[[ 17.4  -0.1 -43.5 -22.4  37.2]
 [-14.7 -16.7  30.3  30.8 -46.9]
 [-16.4 -24.4  46.9  40.1 -26.6]
 [ 17.7  16.0 -22.1 -38.8  37.4]]
=>
[[-16.7  30.3]
 [-24.4  46.9]]

[[ 37.2 -32.0  31.6  51.5]
 [ 31.5 -28.2  19.0 -22.7]
 [ -1.5  31.1   6.5  16.4]
 [ 26.6 -20.0 -51.4 -33.1]
 [-32.0  20.8 -23.1  11.4]]
=>
[[-28.2  19.0]
 [ 31.1   6.5]]

[[ 28.2 -14.5   9.7]
 [  1.0 -20.2 -42.1]
 [-11.1 -48.5   9.7]]
=>
[[-20.2 -42.1]
 [-48.5   9.7]]

[[ 54.0 -46.1 -12.3  19.7 -16.4]
 [-19.9 -12.6  30.5  32.6 -28.6]
 [-10.4  39.2  61.4   8.6 -36.4]]
=>
[[-12.6  30.5]
 [ 39.2  61.4]]

[[-37.8  14.9  -3.5  -2.5]
 [ 52.0 -25.9 -46.5 -47.9]
 [-11.9  47.7 -27.6 -29.9]]
=>
[[-25.9 -46.5]
 [ 47.7 -27.6]]

[[ 12.0  34.8 -44.6  -3.8  -4.6]
 [-11.6   2.2 -13.4 -42.3   1.3]
 [-11.5 -31.3 -15.3  -0.1  15.7]
 [ 21.2  24.9 -37.2  29.6 -32.8]
 [ 42.3  16.5 -13.5  -3.9 -16.5]]
=>
[[  2.2 -13.4]
 [-31.3 -15.3]]

[[ 52.6   0.1 -10.9]
 [-11.1 -14.0   6.4]
 [ 23.9  10.6 -34.3]
 [-18.6 -12.8 -23.5]]
=>
[[-14.0   6.4]
 [ 10.6 -34.3]]
---
[[-17.0  -9.8  28.5 -51.4]
 [-11.5  -4.4  23.1 -49.9]
 [  1.3  -1.5  -2.9 -46.5]]
=>
[[-17.0  -9.8]
 [-11.5  -4.4]]

[[ 54.1   8.3  -0.2]
 [-40.4  52.5  -3.9]
 [-53.5  42.1 -46.4]
 [-40.8  34.1 -15.1]]
=>
[[ 54.1   8.3]
 [-40.4  52.5]]

[[-54.0  44.5   6.8]
 [  1.8 -13.0  12.1]]
=>
[[-54.0  44.5]
 [  1.8 -13.0]]

[[  6.2  31.1 -11.0]
 [  7.2 -22.9  52.5]]
=>
[[  6.2  31.1]
 [  7.2 -22.9]]

[[  4.6  -5.1 -40.6]
 [ 43.8  58.1 -45.7]
 [ -2.3 -13.0 -29.5]]
=>
[[ 4.6 -5.1]
 [43.8 58.1]]

[[21.3 31.2]
 [30.6 27.9]
 [47.1 20.8]
 [13.8 12.1]
 [20.8 19.3]]
=>
[[21.3 31.2]
 [30.6 27.9]]

[[ -9.1 -14.3   4.5  -7.7]
 [ 25.4 -43.8   5.6 -12.8]]
=>
[[ -9.1 -14.3]
 [ 25.4 -43.8]]
